Below is a small trained network, with its code and all its weights. Each question gives an input and a class and asks what happens when units are switched off, that is, made to give their printed mean instead of their output.

import numpy as np


def w(rows, s, z=0):
    codes = np.array(rows[::2]) - 128.0
    scale = np.full(codes.shape[1], s)
    scale[-1] = z or s
    return codes * scale


def f(y):
    return y / 2 * (1 + np.tanh(0.7978845608 * (y + 0.044715 * y**3)))


def log_softmax(a):
    a = a - a.max(-1, keepdims=True)
    return a - np.log(np.exp(a).sum(-1, keepdims=True))


def net(x, mask):
    res = np.array(x, float).reshape(1, 8) / 4 @ E
    y = f(res @ A[0][:, :-1].T + A[0][:, -1])
    res = res + np.where(mask, y, B[0][:, -1]) @ B[0][:, :-1]
    return log_softmax(res[-1] @ U[:, :-1].T + U[:, -1])


A, B = {}, {}
E = w([
[221,161,162,148,164,152,188,142,79,88],'x0',
[129,139,113,102,142,100,133,110,114,135],'x1',
[70,226,182,133,122,124,161,59,178,68],'x2',
[121,179,90,124,55,148,188,192,171,159],'x3',
[101,117,134,136,115,158,140,152,131,119],'x4',
[124,129,122,116,128,133,131,122,126,123],'x5',
[86,197,160,111,169,84,74,254,87,139],'x6',
[142,143,117,123,134,108,124,117,136,137],'x7',
],0.0083)
A[0] = w([
[105,195,112,98,165,73,64,212,94,108,102],'n1',
[255,173,150,152,152,153,246,179,57,53,2],'n2',
[161,208,61,92,11,158,198,191,159,178,107],'n3',
[209,11,60,131,102,116,105,202,57,202,34],'n4',
[181,70,48,91,90,125,183,44,149,110,62],'n5',
[131,185,151,56,139,131,58,206,104,141,51],'n6',
[61,120,62,115,34,108,2,114,204,163,30],'n7',
],0.0061,0.0042)
B[0] = w([
[144,91,154,202,130,185,154,106,152,183,222],'n1',
[110,90,49,50,196,87,147,205,213,97,217],'n2',
[170,82,177,97,118,199,37,69,54,107,229],'n3',
[76,200,129,151,37,47,127,92,144,71,253],'n4',
[107,148,105,254,174,186,186,150,133,170,203],'n5',
[103,109,174,237,148,128,141,140,191,114,185],'n6',
[97,79,56,87,203,89,119,164,183,86,203],'n7',
],0.0096,0.0058)
U = w([
[95,71,136,81,118,120,146,114,144,141,254],'0',
[75,22,28,23,213,87,136,191,216,77,43],'1',
[112,109,118,122,139,146,103,115,93,148,214],'2',
[108,83,135,245,150,191,174,135,173,237,13],'3',
[44,252,136,118,1,38,137,74,150,10,77],'4',
[160,43,153,64,143,179,2,62,60,112,148],'5',
],0.006,0.0075)

Each question gives the input, the list of numbers given to net, and the class t.
The units are the neurons (one row each of A and B). Each row of codes is followed by its name. A weight is (code - 128) times the scale printed after its matrix; where a second scale follows, it is the last column's (A, B and U).
mask holds one flag per neuron, in row order. A switched-off neuron (its flag False) gives its mean, the last column of its row in B, instead of its output. The means were averaged over made-up inputs and are rounded, as every weight is.
A unit's drop is (log p(t) with every unit on - log p(t) with that unit switched off) / (log p(t) with every unit on - log p(t) with every unit switched off).
The circuit of an input: a set's keep is (log p(t) with only the set's units on - log p(t) with every unit switched off) / (log p(t) with every unit on - log p(t) with every unit switched off). Starting from all 7 units, units are removed one at a time, each time the one whose removal leaves the highest keep (on an exact tie, the one counted first), for as long as the keep stays at least 0.8.
units of the circuit, in order: the units of the circuit, biggest drop first
most important unit: the unit with the biggest drop
k most important neurons: the k neurons with the biggest drops, biggest first
drop of u: that unit's drop, to one decimal
input [-8,4,7,-6,-5,-8,5,6], class 1: 3 most important neurons => n7, n4, n3
input [3,1,3,-3,2,0,8,7], class 3: most important unit => n1
input [-8,-1,6,6,3,-8,3,0], class 1: 2 most important neurons => n7, n4
input [7,-5,3,1,0,4,-7,3], class 1: 2 most important neurons => n2, n1
input [6,3,2,3,-5,2,8,2], class 3: 2 most important neurons => n1, n6
input [-6,-3,4,7,-5,-3,-4,3], class 5: 2 most important neurons => n3, n2
input [3,-4,1,7,-4,-1,-3,-4], class 5: 2 most important neurons => n3, n4
input [6,4,-6,0,2,-1,-1,6], class 1: 2 most important neurons => n2, n3
input [-6,7,-7,3,-6,5,8,7], class 3: 3 most important neurons => n1, n6, n2
input [-1,4,5,8,-5,1,2,8], class 5: units of the circuit, in order => n3, n4
input [-1,0,7,6,7,-6,-8,-2], class 3: 2 most important neurons => n5, n4
input [-2,6,2,-2,6,-7,8,4], class 3: units of the circuit, in order => n1, n6
input [-4,-4,0,-7,3,-3,7,-5], class 3: 3 most important neurons => n1, n6, n3
input [2,-3,0,8,-3,0,-3,-8], class 5: most important unit => n3
input [-2,1,8,0,-8,-6,6,4], class 2: drop of n6 => -0.1
input [-7,7,2,1,7,4,-8,-1], class 3: drop of n4 => 0.2
input [-7,4,4,0,-2,-1,3,-7], class 1: drop of n7 => 0.9
